Here is a tiny trained network, its code and every weight. The questions are about switching its units off for an input and a class, where a switched-off unit gives its printed mean instead of its output.

import numpy as np


def w(rows, s, z=0):
    codes = np.array(rows[::2]) - 128.0
    scale = np.full(codes.shape[1], s)
    scale[-1] = z or s
    return codes * scale


def norm(h):
    return h / np.sqrt((h * h).mean(-1, keepdims=True) + 1e-5)


def f(y):
    return y / 2 * (1 + np.tanh(0.7978845608 * (y + 0.044715 * y**3)))


def log_softmax(a):
    a = a - a.max(-1, keepdims=True)
    return a - np.log(np.exp(a).sum(-1, keepdims=True))


def net(x, mask):
    res = np.array(x, float).reshape(1, 5) / 4 @ E
    u = 0
    for l in range(2):
        y = f(norm(res) @ A[l][:, :-1].T + A[l][:, -1])
        res = res + np.where(mask[u : u + 13], y, B[l][:, -1]) @ B[l][:, :-1]
        u += 13
    return log_softmax(norm(res)[-1] @ U[:, :-1].T + U[:, -1])


A, B = {}, {}
E = w([
[162,117,164,131,103],'x0',
[23,254,195,205,9],'x1',
[239,188,90,185,142],'x2',
[99,66,104,241,135],'x3',
[130,114,31,100,35],'x4',
],0.0051)
A[0] = w([
[117,156,134,127,88,96],'L0N0',
[146,205,151,13,142,34],'L0N1',
[61,89,139,81,127,39],'L0N2',
[107,93,31,75,9,50],'L0N3',
[129,220,136,17,131,43],'L0N4',
[143,51,123,87,151,73],'L0N5',
[41,76,178,84,90,49],'L0N6',
[182,120,29,102,1,83],'L0N7',
[158,200,141,11,133,5],'L0N8',
[96,40,108,249,133,44],'L0N9',
[187,236,78,159,148,24],'L0N10',
[136,171,225,160,228,20],'L0N11',
[113,156,226,128,224,53],'L0N12',
],0.0083,0.0021)
B[0] = w([
[101,151,134,138,120,150],'L0N0',
[127,58,110,199,96,192],'L0N1',
[170,117,194,99,124,162],'L0N2',
[72,126,176,154,232,254],'L0N3',
[119,87,122,200,72,193],'L0N4',
[155,140,119,49,111,196],'L0N5',
[140,143,182,58,90,205],'L0N6',
[65,128,110,171,255,252],'L0N7',
[137,45,108,196,94,187],'L0N8',
[129,39,119,199,55,225],'L0N9',
[210,196,186,105,122,196],'L0N10',
[67,137,102,149,233,214],'L0N11',
[57,111,134,151,222,205],'L0N12',
],0.016,0.0035)
A[1] = w([
[97,90,179,54,76,51],'L1N0',
[181,155,103,147,80,74],'L1N1',
[155,114,152,113,76,30],'L1N2',
[99,247,183,152,65,67],'L1N3',
[164,121,135,126,46,191],'L1N4',
[181,141,98,198,135,160],'L1N5',
[66,138,145,159,125,141],'L1N6',
[106,156,90,134,136,96],'L1N7',
[141,123,121,115,97,35],'L1N8',
[208,99,79,52,161,42],'L1N9',
[140,59,108,191,67,1],'L1N10',
[95,136,68,121,110,92],'L1N11',
[233,210,108,153,146,73],'L1N12',
],0.014,0.0022)
B[1] = w([
[109,186,225,109,124,211],'L1N0',
[135,155,144,158,204,142],'L1N1',
[96,96,120,103,181,140],'L1N2',
[183,108,2,132,111,235],'L1N3',
[126,108,107,126,209,178],'L1N4',
[77,115,194,67,100,229],'L1N5',
[200,110,95,112,169,254],'L1N6',
[175,72,149,119,147,135],'L1N7',
[107,94,123,124,151,112],'L1N8',
[178,165,29,163,97,220],'L1N9',
[104,137,143,166,37,235],'L1N10',
[165,97,170,107,147,114],'L1N11',
[77,126,230,69,117,201],'L1N12',
],0.019,0.005)
U = w([
[93,119,122,162,254,254],'0',
[77,79,141,200,45,26],'1',
[178,167,21,97,113,77],'2',
[94,174,212,60,137,135],'3',
],0.013,0.00078)

Each question gives the input, the list of numbers given to net, and the class t.
The units are the neurons (one row each of A and B). Each row of codes is followed by its name. A weight is (code - 128) times the scale printed after its matrix; where a second scale follows, it is the last column's (A, B and U).
mask holds one flag per neuron, layer by layer. A switched-off neuron (its flag False) gives its mean, the last column of its row in B, instead of its output. The means were averaged over made-up inputs and are rounded, as every weight is.
A unit's drop is (log p(t) with every unit on - log p(t) with that unit switched off) / (log p(t) with every unit on - log p(t) with every unit switched off).
The circuit of an input: a set's keep is (log p(t) with only the set's units on - log p(t) with every unit switched off) / (log p(t) with every unit on - log p(t) with every unit switched off). Starting from the 12 units with the biggest drops (on a tie, the unit counted first), units are removed one at a time, each time the one whose removal leaves the highest keep (on an exact tie, the one counted first), for as long as the keep stays at least 0.8.
units of the circuit, in order: the units of the circuit, biggest drop first
most important unit: the unit with the biggest drop
top k neurons: the k neurons with the biggest drops, biggest first
top k neurons in layer l: the k neurons of layer l with the biggest drops, biggest first
drop when u is switched off: that unit's drop, to one decimal
input [2,-5,8,0,6], class 3: units of the circuit, in order	L1N12, L0N10
input [-8,8,6,-6,-3], class 2: units of the circuit, in order	L1N3
input [8,-8,2,-8,3], class 1: units of the circuit, in order	L0N8, L0N1
input [0,-3,6,-3,6], class 0: top 2 neurons in layer 0	L0N7, L0N3
input [4,3,8,-5,8], class 0: top 2 neurons	L0N7, L0N3
input [-6,-6,8,-7,7], class 3: top 2 neurons in layer 0	L0N10, L0N12
input [-2,-8,-5,-8,3], class 1: top 4 neurons in layer 0	L0N8, L0N1, L0N4, L0N10
input [4,-5,7,-7,4], class 1: top 2 neurons	L0N8, L0N1
input [-3,4,-5,3,1], class 3: top 2 neurons	L1N0, L0N6
input [7,6,1,-2,7], class 0: top 2 neurons	L0N7, L0N3
input [4,-8,1,8,0], class 1: top 3 neurons in layer 0	L0N9, L0N10, L0N6
input [7,-6,-2,-3,-5], class 2: top 2 neurons in layer 0	L0N5, L0N3
input [-1,7,-3,-2,8], class 0: top 2 neurons	L0N3, L0N7
input [6,-8,1,-1,2], class 2: most important unit	L1N9
input [6,6,7,6,7], class 0: top 2 neurons	L0N7, L1N10
input [-1,5,-6,1,3], class 3: top 2 neurons in layer 0	L0N6, L0N2
input [4,-1,7,-2,-1], class 3: drop when L1N12 is switched off	0.3
input [-7,2,-6,5,-1], class 3: drop when L0N8 is switched off	0.1
input [6,0,-3,-8,0], class 1: drop when L1N11 is switched off	0.0
input [3,-2,-7,1,5], class 3: most important unit	L0N6
input [-6,-4,0,4,-3], class 1: top 3 neurons in layer 0	L0N9, L0N7, L0N3
input [-2,4,7,5,-5], class 3: top 2 neurons in layer 1	L1N5, L1N12
